Below are the code and all the weights of a small trained network. Each question names an input and a class and asks about switching units off, where a switched-off unit gives its printed mean instead of its output.

import numpy as np


def w(rows, s, z=0):
    codes = np.array(rows[::2]) - 128.0
    scale = np.full(codes.shape[1], s)
    scale[-1] = z or s
    return codes * scale


def f(y):
    return np.maximum(y, 0)


def log_softmax(a):
    a = a - a.max(-1, keepdims=True)
    return a - np.log(np.exp(a).sum(-1, keepdims=True))


def net(x, mask):
    res = np.array(x, float).reshape(1, 3) / 4 @ E
    y = f(res @ A[0][:, :-1].T + A[0][:, -1])
    res = res + np.where(mask, y, B[0][:, -1]) @ B[0][:, :-1]
    return log_softmax(res[-1] @ U[:, :-1].T + U[:, -1])


A, B = {}, {}
E = w([
[178,27,127],'x0',
[245,168,122],'x1',
[100,126,27],'x2',
],0.011)
A[0] = w([
[137,138,67,94],'n1',
[143,142,188,147],'n2',
[96,42,144,181],'n3',
[102,148,139,119],'n4',
[159,204,117,89],'n5',
[160,136,152,161],'n6',
[110,126,126,136],'n7',
[108,126,146,102],'n8',
[142,95,253,130],'n9',
[86,172,140,176],'n10',
[144,146,142,70],'n11',
[96,125,192,91],'n12',
[83,158,141,164],'n13',
[140,156,144,190],'n14',
[155,99,121,101],'n15',
[156,135,129,128],'n16',
[139,160,180,56],'n17',
[106,66,135,127],'n18',
[177,107,116,64],'n19',
[98,163,135,70],'n20',
[196,116,111,42],'n21',
[95,149,138,155],'n22',
[158,219,120,119],'n23',
[112,95,96,161],'n24',
[105,155,127,66],'n25',
[131,130,193,211],'n26',
[123,156,159,141],'n27',
[179,83,115,75],'n28',
[99,101,161,179],'n29',
[54,114,142,208],'n30',
[136,130,130,132],'n31',
[117,143,131,138],'n32',
[100,143,138,140],'n33',
[134,131,230,255],'n34',
],0.022,0.0052)
B[0] = w([
[116,139,162,182],'n1',
[121,179,115,193],'n2',
[96,74,193,235],'n3',
[158,123,119,165],'n4',
[50,125,170,211],'n5',
[127,152,115,178],'n6',
[137,126,120,151],'n7',
[141,144,149,152],'n8',
[170,117,238,249],'n9',
[196,137,103,209],'n10',
[115,136,117,147],'n11',
[158,161,182,187],'n12',
[195,131,116,198],'n13',
[97,119,129,177],'n14',
[169,118,111,166],'n15',
[118,136,105,162],'n16',
[116,169,101,175],'n17',
[90,81,161,195],'n18',
[188,118,103,175],'n19',
[152,104,111,170],'n20',
[204,113,100,191],'n21',
[172,124,118,179],'n22',
[29,125,168,231],'n23',
[106,98,99,183],'n24',
[139,102,118,157],'n25',
[144,199,162,206],'n26',
[126,140,111,172],'n27',
[204,114,100,192],'n28',
[152,113,172,191],'n29',
[185,106,79,235],'n30',
[126,130,121,139],'n31',
[143,126,117,152],'n32',
[161,127,120,168],'n33',
[149,253,183,249],'n34',
],0.05,0.013)
U = w([
[197,181,91,117],'0',
[118,134,164,243],'1',
[171,115,9,222],'2',
[118,76,94,2],'3',
[112,199,104,43],'4',
],0.015,0.0071)

Each question gives the input, the list of numbers given to net, and the class t.
The units are the neurons (one row each of A and B). Each row of codes is followed by its name. A weight is (code - 128) times the scale printed after its matrix; where a second scale follows, it is the last column's (A, B and U).
mask holds one flag per neuron, in row order. A switched-off neuron (its flag False) gives its mean, the last column of its row in B, instead of its output. The means were averaged over made-up inputs and are rounded, as every weight is.
A unit's drop is (log p(t) with every unit on - log p(t) with that unit switched off) / (log p(t) with every unit on - log p(t) with every unit switched off).
The circuit of an input: a set's keep is (log p(t) with only the set's units on - log p(t) with every unit switched off) / (log p(t) with every unit on - log p(t) with every unit switched off). Starting from the 12 units with the biggest drops (on a tie, the unit counted first), units are removed one at a time, each time the one whose removal leaves the highest keep (on an exact tie, the one counted first), for as long as the keep stays at least 0.8.
units of the circuit, in order: the units of the circuit, biggest drop first
k most important neurons: the k neurons with the biggest drops, biggest first
drop when u is switched off: that unit's drop, to one decimal
input [0,-7,-5], class 0: units of the circuit, in order => [n30]
input [0,-7,1], class 2: units of the circuit, in order => [n34 n9]
input [5,0,-7], class 1: 3 most important neurons => [n9 n3 n30]
input [7,-1,0], class 1: 2 most important neurons => [n30 n3]
input [2,-2,3], class 3: 2 most important neurons => [n34 n9]
input [-7,1,-8], class 4: 2 most important neurons => [n23 n5]
input [-4,-1,1], class 2: 2 most important neurons => [n34 n9]
input [1,-8,8], class 3: 2 most important neurons => [n3 n18]
input [0,1,-4], class 4: 2 most important neurons => [n3 n30]
input [1,3,8], class 2: 2 most important neurons => [n9 n34]
input [1,-7,5], class 3: 2 most important neurons => [n3 n18]
input [1,-3,3], class 3: drop when n34 is switched off => 0.2
input [4,7,2], class 2: drop when n34 is switched off => 0.2
input [4,4,1], class 2: drop when n9 is switched off => 0.1
input [2,4,5], class 2: drop when n34 is switched off => 0.3
input [7,-1,1], class 3: most important neuron => [n34]
